Below is a small trained network, with its code and all its weights. Each question gives an input and a class and asks what happens when units are switched off, that is, made to give their printed mean instead of their output.

import numpy as np


def w(rows, s, z=0):
    codes = np.array(rows[::2]) - 128.0
    scale = np.full(codes.shape[1], s)
    scale[-1] = z or s
    return codes * scale


def norm(h):
    return h / np.sqrt((h * h).mean(-1, keepdims=True) + 1e-5)


def f(y):
    return y / 2 * (1 + np.tanh(0.7978845608 * (y + 0.044715 * y**3)))


def log_softmax(a):
    a = a - a.max(-1, keepdims=True)
    return a - np.log(np.exp(a).sum(-1, keepdims=True))


def net(x, mask):
    res = np.array(x, float).reshape(1, 3) / 4 @ E
    u = 0
    for l in range(2):
        y = f(norm(res) @ A[l][:, :-1].T + A[l][:, -1])
        res = res + np.where(mask[u : u + 13], y, B[l][:, -1]) @ B[l][:, :-1]
        u += 13
    return log_softmax(norm(res)[-1] @ U[:, :-1].T + U[:, -1])


A, B = {}, {}
E = w([
[86,4,201,219,185,146,181],'x0',
[150,67,115,161,175,242,255],'x1',
[163,242,186,166,156,92,168],'x2',
],0.0041)
A[0] = w([
[196,103,97,170,161,170,153,117],'0.n1',
[171,130,109,88,122,163,149,108],'0.n2',
[134,149,132,132,117,75,89,100],'0.n3',
[148,140,122,101,116,141,154,121],'0.n4',
[182,140,142,148,103,60,124,127],'0.n5',
[86,17,112,151,133,100,89,179],'0.n6',
[142,114,36,79,70,116,123,144],'0.n7',
[183,192,69,95,117,126,88,71],'0.n8',
[72,89,135,162,146,119,104,70],'0.n9',
[80,72,159,194,150,134,126,248],'0.n10',
[93,111,133,139,147,152,187,160],'0.n11',
[114,147,135,97,64,92,83,22],'0.n12',
[1,35,156,105,82,114,114,81],'0.n13',
],0.0089,0.0016)
B[0] = w([
[118,126,111,165,56,62,133,200],'0.n1',
[155,116,105,125,132,87,197,165],'0.n2',
[97,184,172,213,113,156,155,168],'0.n3',
[104,71,100,93,130,101,173,144],'0.n4',
[116,160,144,176,175,151,55,161],'0.n5',
[49,31,96,204,68,205,87,238],'0.n6',
[166,103,179,110,116,177,159,213],'0.n7',
[84,116,181,96,151,131,100,223],'0.n8',
[114,90,164,89,129,201,154,170],'0.n9',
[151,111,159,58,117,208,26,254],'0.n10',
[144,204,95,160,175,92,87,200],'0.n11',
[154,106,40,160,160,54,159,182],'0.n12',
[3,74,165,168,68,94,161,228],'0.n13',
],0.0057)
A[1] = w([
[123,193,6,190,40,85,188,167],'1.n1',
[227,95,145,160,162,188,111,150],'1.n2',
[197,97,109,136,143,177,131,56],'1.n3',
[96,220,142,198,120,92,2,1],'1.n4',
[193,113,145,75,100,194,109,98],'1.n5',
[108,106,51,89,118,97,79,220],'1.n6',
[223,16,128,152,89,127,179,190],'1.n7',
[183,136,138,8,154,124,127,20],'1.n8',
[53,28,128,152,63,180,41,102],'1.n9',
[123,160,197,99,61,116,175,160],'1.n10',
[217,126,37,133,118,14,150,91],'1.n11',
[190,101,125,72,97,173,160,68],'1.n12',
[165,150,202,204,190,103,83,173],'1.n13',
],0.0063,0.0021)
B[1] = w([
[193,21,31,212,199,190,110,160],'1.n1',
[156,217,91,40,84,59,122,152],'1.n2',
[134,117,139,123,215,59,95,129],'1.n3',
[111,220,84,159,133,85,51,188],'1.n4',
[210,225,120,143,134,56,195,142],'1.n5',
[146,122,189,206,205,206,154,147],'1.n6',
[69,170,128,160,130,94,52,178],'1.n7',
[135,147,226,41,127,147,197,146],'1.n8',
[40,2,200,109,72,226,201,254],'1.n9',
[214,72,177,107,101,185,81,146],'1.n10',
[87,78,61,171,159,133,209,151],'1.n11',
[143,183,170,145,202,169,57,142],'1.n12',
[92,150,77,142,100,101,46,188],'1.n13',
],0.0049,0.0073)
U = w([
[216,165,188,20,144,164,200,133],'0',
[108,89,98,94,82,14,203,8],'1',
[113,90,108,106,76,6,210,8],'2',
[39,11,181,144,40,209,113,149],'3',
[132,232,101,174,130,66,27,152],'4',
[206,85,8,201,187,151,211,136],'5',
],0.013,0.015)

Each question gives the input, the list of numbers given to net, and the class t.
The units are the neurons (one row each of A and B). Each row of codes is followed by its name. A weight is (code - 128) times the scale printed after its matrix; where a second scale follows, it is the last column's (A, B and U).
mask holds one flag per neuron, layer by layer. A switched-off neuron (its flag False) gives its mean, the last column of its row in B, instead of its output. The means were averaged over made-up inputs and are rounded, as every weight is.
A unit's drop is (log p(t) with every unit on - log p(t) with that unit switched off) / (log p(t) with every unit on - log p(t) with every unit switched off).
The circuit of an input: a set's keep is (log p(t) with only the set's units on - log p(t) with every unit switched off) / (log p(t) with every unit on - log p(t) with every unit switched off). Starting from the 12 units with the biggest drops (on a tie, the unit counted first), units are removed one at a time, each time the one whose removal leaves the highest keep (on an exact tie, the one counted first), for as long as the keep stays at least 0.8.
circuit, biggest first: the units of the circuit, biggest drop first
top k neurons: the k neurons with the biggest drops, biggest first
k most important neurons of layer l: the k neurons of layer l with the biggest drops, biggest first
drop when u is switched off: that unit's drop, to one decimal
input [1,3,4], class 5: 2 most important neurons of layer 1	[1.n1; 1.n11]
input [-8,-2,-7], class 0: top neuron	[0.n7]
input [-6,6,0], class 0: circuit, biggest first	[0.n6; 0.n13]
input [-6,7,5], class 5: circuit, biggest first	[0.n10; 1.n1]
input [-7,2,6], class 0: top 2 neurons	[0.n6; 0.n11]
input [-5,-3,-1], class 4: top 3 neurons	[0.n8; 0.n3; 0.n5]
input [2,8,5], class 5: top 4 neurons	[0.n1; 0.n8; 0.n11; 0.n7]
input [5,3,4], class 4: top 3 neurons	[0.n13; 0.n6; 0.n11]
input [0,3,8], class 5: top 3 neurons	[0.n10; 0.n8; 1.n1]
input [-6,5,6], class 0: top 3 neurons	[0.n8; 0.n12; 0.n6]
input [-7,-2,-5], class 0: drop when 0.n6 is switched off	0.3
input [4,5,3], class 4: drop when 0.n6 is switched off	0.6
input [-6,5,1], class 0: drop when 0.n8 is switched off	0.2
input [-5,7,-5], class 5: top neuron	[0.n10]
